Below are the code and all the weights of a small trained network. Each question names an input and a target symbol and asks about switching units off, where a switched-off unit gives its printed mean instead of its output.

import numpy as np


def w(rows, s, z=0):
    codes = np.array(rows[::2]) - 128.0
    scale = np.full(codes.shape[1], s)
    scale[-1] = z or s
    return codes * scale


def f(y):
    return np.maximum(y, 0)


def softmax(a):
    e = np.exp(a - a.max(-1, keepdims=True))
    return e / e.sum(-1, keepdims=True)


def log_softmax(a):
    a = a - a.max(-1, keepdims=True)
    return a - np.log(np.exp(a).sum(-1, keepdims=True))


def net(x, mask):
    ids = ['ΓΘΞαβεηστψω'.index(c) for c in x.split()]
    T = len(ids)
    res = E[ids] + P[:T]
    u = 0
    for l in range(3):
        r = res
        for j in range(2):
            rows = slice(2 * j, 2 * j + 2)
            q, k, v = (r @ M[l][rows].T for M in (Q, K, V))
            z = softmax(np.where(np.tri(T) > 0, q @ k.T / 2**0.5, -1e9)) @ v
            o = O[l][rows]
            res = res + np.where(mask[u + j], z, o[:, -1]) @ o[:, :-1]
        u += 2
        y = f(res @ A[l][:, :-1].T + A[l][:, -1])
        res = res + np.where(mask[u : u + 4], y, B[l][:, -1]) @ B[l][:, :-1]
        u += 4
    return log_softmax(res[-1] @ U[:, :-1].T + U[:, -1])


Q, K, V, O, A, B = {}, {}, {}, {}, {}, {}
E = w([
[147,44,170],'Γ',
[209,118,145],'Θ',
[172,77,165],'Ξ',
[186,247,124],'α',
[93,154,182],'β',
[61,181,100],'ε',
[94,108,220],'η',
[140,135,110],'σ',
[109,201,77],'τ',
[100,77,135],'ψ',
[157,108,74],'ω',
],0.015)
P = w([
[253,132,201],'0',
[180,120,40],'1',
[183,144,90],'2',
[191,180,149],'3',
[205,213,210],'4',
[221,241,251],'5',
[247,192,243],'6',
],0.0017)
Q[0] = w([
[71,150,53],'L0H1',
[245,253,42],'L0H1',
[178,193,148],'L0H2',
[106,154,130],'L0H2',
],0.011)
K[0] = w([
[150,235,133],'L0H1',
[245,213,225],'L0H1',
[82,112,95],'L0H2',
[62,152,121],'L0H2',
],0.011)
V[0] = w([
[188,173,165],'L0H1',
[149,104,100],'L0H1',
[102,174,255],'L0H2',
[93,128,76],'L0H2',
],0.0059)
O[0] = w([
[163,224,135,251],'L0H1',
[94,134,100,116],'L0H1',
[92,54,3,150],'L0H2',
[183,134,180,110],'L0H2',
],0.0047,0.0019)
A[0] = w([
[28,129,171,126],'L0N1',
[41,135,14,138],'L0N2',
[155,129,254,4],'L0N3',
[36,76,153,149],'L0N4',
],0.0081,0.0035)
B[0] = w([
[44,106,60,249],'L0N1',
[24,227,70,246],'L0N2',
[37,75,155,198],'L0N3',
[60,70,2,248],'L0N4',
],0.0075,0.0018)
Q[1] = w([
[141,205,49],'L1H1',
[9,21,120],'L1H1',
[152,75,218],'L1H2',
[112,99,81],'L1H2',
],0.014)
K[1] = w([
[33,217,145],'L1H1',
[77,7,40],'L1H1',
[182,21,49],'L1H2',
[79,133,197],'L1H2',
],0.011)
V[1] = w([
[126,130,122],'L1H1',
[86,133,138],'L1H1',
[182,105,7],'L1H2',
[87,191,125],'L1H2',
],0.012)
O[1] = w([
[125,129,127,138],'L1H1',
[97,109,159,161],'L1H1',
[245,87,179,179],'L1H2',
[76,219,255,255],'L1H2',
],0.0078,0.005)
A[1] = w([
[111,178,55,233],'L1N1',
[177,173,133,79],'L1N2',
[94,8,144,54],'L1N3',
[67,49,114,253],'L1N4',
],0.015,0.0039)
B[1] = w([
[110,227,108,230],'L1N1',
[157,97,185,220],'L1N2',
[118,78,50,228],'L1N3',
[124,126,250,254],'L1N4',
],0.024,0.0068)
Q[2] = w([
[107,144,108],'L2H1',
[28,157,147],'L2H1',
[202,94,252],'L2H2',
[124,100,168],'L2H2',
],0.023)
K[2] = w([
[104,138,156],'L2H1',
[193,208,194],'L2H1',
[213,251,206],'L2H2',
[89,67,153],'L2H2',
],0.018)
V[2] = w([
[70,64,255],'L2H1',
[222,118,203],'L2H1',
[89,114,216],'L2H2',
[98,146,103],'L2H2',
],0.0029)
O[2] = w([
[107,59,2,253],'L2H1',
[116,58,228,194],'L2H1',
[131,179,205,231],'L2H2',
[106,92,118,115],'L2H2',
],0.0025,0.0049)
A[2] = w([
[10,70,119,1],'L2N1',
[116,74,41,148],'L2N2',
[9,149,71,77],'L2N3',
[228,148,106,105],'L2N4',
],0.011,0.0088)
B[2] = w([
[225,227,10,252],'L2N1',
[39,105,137,173],'L2N2',
[123,40,99,255],'L2N3',
[224,127,92,207],'L2N4',
],0.014,0.0074)
U = w([
[124,112,131,119],'Γ',
[130,111,130,104],'Θ',
[146,166,80,10],'Ξ',
[167,148,188,3],'α',
[50,126,104,218],'β',
[87,81,234,219],'ε',
[82,201,133,33],'η',
[132,104,145,165],'σ',
[104,1,187,242],'τ',
[134,66,81,179],'ψ',
[189,35,159,123],'ω',
],0.0088,0.0053)

Each question gives the input, a string of symbols that net reads in full, and the target symbol t.
The units are the heads (2 rows each of Q, K, V and O) and the neurons (one row each of A and B). Each row of codes is followed by its name. A weight is (code - 128) times the scale printed after its matrix; where a second scale follows, it is the last column's (O, A, B and U).
mask holds one flag per unit, layer by layer, with each layer's heads first. A switched-off unit (its flag False) gives its mean, the last column of its rows in O or B, instead of its output. The means were averaged over made-up inputs and are rounded, as every weight is.
A unit's drop is (log p(t) with every unit on - log p(t) with that unit switched off) / (log p(t) with every unit on - log p(t) with every unit switched off).
The circuit of an input: a set's keep is (log p(t) with only the set's units on - log p(t) with every unit switched off) / (log p(t) with every unit on - log p(t) with every unit switched off). Starting from the 12 units with the biggest drops (on a tie, the unit counted first), units are removed one at a time, each time the one whose removal leaves the highest keep (on an exact tie, the one counted first), for as long as the keep stays at least 0.8.
units of the circuit, in order: the units of the circuit, biggest drop first
top k neurons: the k neurons with the biggest drops, biggest first
k most important neurons of layer l: the k neurons of layer l with the biggest drops, biggest first
which heads matter: for each layer, one digit per head in row order, 1 if its drop is at least 0.15 and else 0, layers parted by /
input Γ β ω, target β: units of the circuit, in order => L1N1, L1H2, L2N3
input ψ ω ω α, target α: units of the circuit, in order => L1N2, L2N3, L1N3
input ψ ψ ω ψ ψ, target ψ: units of the circuit, in order => L1N3, L1H2
input η ε ψ, target ε: top 2 neurons => L0N2, L1N4
input η Γ ε ω, target ε: which heads matter => 01 / 01 / 00
input Θ ψ ε Ξ, target τ: most important neuron of layer 2 => L2N1
input ω η τ ω β, target ε: units of the circuit, in order => L2N1, L1N3
input η Γ Θ ω Ξ, target τ: top 2 neurons => L2N2, L1N3
input Ξ ω σ η ε η ε, target β: top 2 neurons => L2N3, L1N3
input ω α ε σ η, target Ξ: top 3 neurons => L2N1, L1N3, L1N4
input ω ψ σ ε Ξ Θ, target ω: 3 most important neurons of layer 2 => L2N4, L2N1, L2N2
input ε α ω ω, target ω: top 2 neurons => L1N4, L1N1
input ψ α η, target Ξ: top 4 neurons => L2N1, L1N3, L1N4, L1N2
input ω ε ε σ, target ε: top 2 neurons => L2N1, L1N3
input τ ω τ ω ω β, target ε: units of the circuit, in order => L2N1
input τ β β η ψ, target η: 2 most important neurons of layer 1 => L1N4, L1N3
input α ω β η ω, target η: which heads matter => 10 / 01 / 00
input Γ β Ξ α ψ Γ τ, target η: top 2 neurons => L1N1, L1N3
input Ξ ε ω, target ε: top 3 neurons => L2N1, L0N2, L1N3
input Θ ε σ, target ε: top 3 neurons => L2N1, L0N2, L1N3
input α ω σ, target ω: 3 most important neurons of layer 1 => L1N4, L1N1, L1N2
input τ Γ σ ε τ ε, target β: top 2 neurons => L2N3, L1N4
input Θ α ε ψ, target ε: top 2 neurons => L1N4, L0N2
input η Θ Γ, target ψ: most important neuron of layer 0 => L0N4
